Here is a tiny trained network, its code and every weight. The questions are about switching its units off for an input and a class, where a switched-off unit gives its printed mean instead of its output.

import numpy as np


def w(rows, s, z=0):
    codes = np.array(rows[::2]) - 128.0
    scale = np.full(codes.shape[1], s)
    scale[-1] = z or s
    return codes * scale


def f(y):
    return y / 2 * (1 + np.tanh(0.7978845608 * (y + 0.044715 * y**3)))


def log_softmax(a):
    a = a - a.max(-1, keepdims=True)
    return a - np.log(np.exp(a).sum(-1, keepdims=True))


def net(x, mask):
    res = np.array(x, float).reshape(1, 4) / 4 @ E
    y = f(res @ A[0][:, :-1].T + A[0][:, -1])
    res = res + np.where(mask, y, B[0][:, -1]) @ B[0][:, :-1]
    return log_softmax(res[-1] @ U[:, :-1].T + U[:, -1])


A, B = {}, {}
E = w([
[32,215,54,138,239],'x0',
[144,52,32,73,66],'x1',
[27,14,175,215,122],'x2',
[54,181,79,141,2],'x3',
],0.0087)
A[0] = w([
[146,44,224,254,41,170],'neuron 0',
[188,135,129,109,87,177],'neuron 1',
[115,128,80,214,67,229],'neuron 2',
[59,179,79,140,217,208],'neuron 3',
[171,154,107,117,221,162],'neuron 4',
[141,178,52,94,98,253],'neuron 5',
[77,168,51,164,134,158],'neuron 6',
[72,153,235,181,151,134],'neuron 7',
[84,149,51,160,114,125],'neuron 8',
[71,122,90,97,96,209],'neuron 9',
[159,144,136,74,201,160],'neuron 10',
[103,133,24,90,62,186],'neuron 11',
[202,132,186,151,221,234],'neuron 12',
[112,207,114,164,168,156],'neuron 13',
[53,64,123,217,142,137],'neuron 14',
[152,131,55,63,115,156],'neuron 15',
[48,145,85,141,115,102],'neuron 16',
[94,125,68,140,98,195],'neuron 17',
[169,112,108,105,10,152],'neuron 18',
[46,185,150,141,108,162],'neuron 19',
[208,128,172,88,60,203],'neuron 20',
],0.012,0.0054)
B[0] = w([
[61,37,197,179,83,253],'neuron 0',
[232,88,125,79,96,168],'neuron 1',
[65,126,129,73,152,201],'neuron 2',
[172,180,113,187,144,225],'neuron 3',
[209,195,187,146,229,189],'neuron 4',
[150,229,129,62,116,213],'neuron 5',
[83,241,131,129,109,195],'neuron 6',
[114,130,108,188,107,198],'neuron 7',
[71,213,101,57,149,181],'neuron 8',
[35,173,61,33,166,187],'neuron 9',
[253,135,228,147,202,178],'neuron 10',
[138,158,117,51,113,219],'neuron 11',
[188,103,150,227,169,211],'neuron 12',
[172,212,108,225,64,188],'neuron 13',
[39,119,89,128,163,212],'neuron 14',
[166,117,94,84,186,185],'neuron 15',
[66,177,76,136,167,179],'neuron 16',
[82,170,70,69,159,184],'neuron 17',
[158,76,121,113,92,210],'neuron 18',
[76,135,26,138,25,189],'neuron 19',
[247,57,160,105,65,195],'neuron 20',
],0.008,0.016)
U = w([
[209,129,166,127,241,135],'0',
[185,121,82,4,97,57],'1',
[80,187,59,73,146,143],'2',
[187,67,153,153,57,111],'3',
[55,50,125,150,124,247],'4',
[197,180,106,191,100,78],'5',
],0.011,0.0015)

Each question gives the input, the list of numbers given to net, and the class t.
The units are the neurons (one row each of A and B). Each row of codes is followed by its name. A weight is (code - 128) times the scale printed after its matrix; where a second scale follows, it is the last column's (A, B and U).
mask holds one flag per neuron, in row order. A switched-off neuron (its flag False) gives its mean, the last column of its row in B, instead of its output. The means were averaged over made-up inputs and are rounded, as every weight is.
A unit's drop is (log p(t) with every unit on - log p(t) with that unit switched off) / (log p(t) with every unit on - log p(t) with every unit switched off).
The circuit of an input: a set's keep is (log p(t) with only the set's units on - log p(t) with every unit switched off) / (log p(t) with every unit on - log p(t) with every unit switched off). Starting from the 12 units with the biggest drops (on a tie, the unit counted first), units are removed one at a time, each time the one whose removal leaves the highest keep (on an exact tie, the one counted first), for as long as the keep stays at least 0.8.
circuit, biggest first: the units of the circuit, biggest drop first
most important unit: the unit with the biggest drop
k most important neurons: the k neurons with the biggest drops, biggest first
drop of u: that unit's drop, to one decimal
input [-6,8,7,-3], class 4: most important unit : neuron 0
input [-3,5,2,7], class 1: circuit, biggest first : [neuron 18; neuron 11]
input [3,1,8,-8], class 4: 3 most important neurons : [neuron 14; neuron 5; neuron 0]
input [-3,1,5,8], class 4: 3 most important neurons : [neuron 0; neuron 5; neuron 18]
input [6,8,-3,-4], class 0: 3 most important neurons : [neuron 10; neuron 4; neuron 19]
input [2,-5,-4,-1], class 5: 3 most important neurons : [neuron 13; neuron 15; neuron 2]
input [-6,7,5,8], class 1: 3 most important neurons : [neuron 11; neuron 20; neuron 18]
input [-7,6,5,4], class 4: 2 most important neurons : [neuron 0; neuron 2]
input [-8,4,-7,-7], class 0: 2 most important neurons : [neuron 10; neuron 0]
input [-8,-6,4,6], class 4: drop of neuron 10 : 0.2
input [0,5,-1,4], class 1: drop of neuron 14 : 0.2
input [3,6,-1,-5], class 0: drop of neuron 10 : 0.0
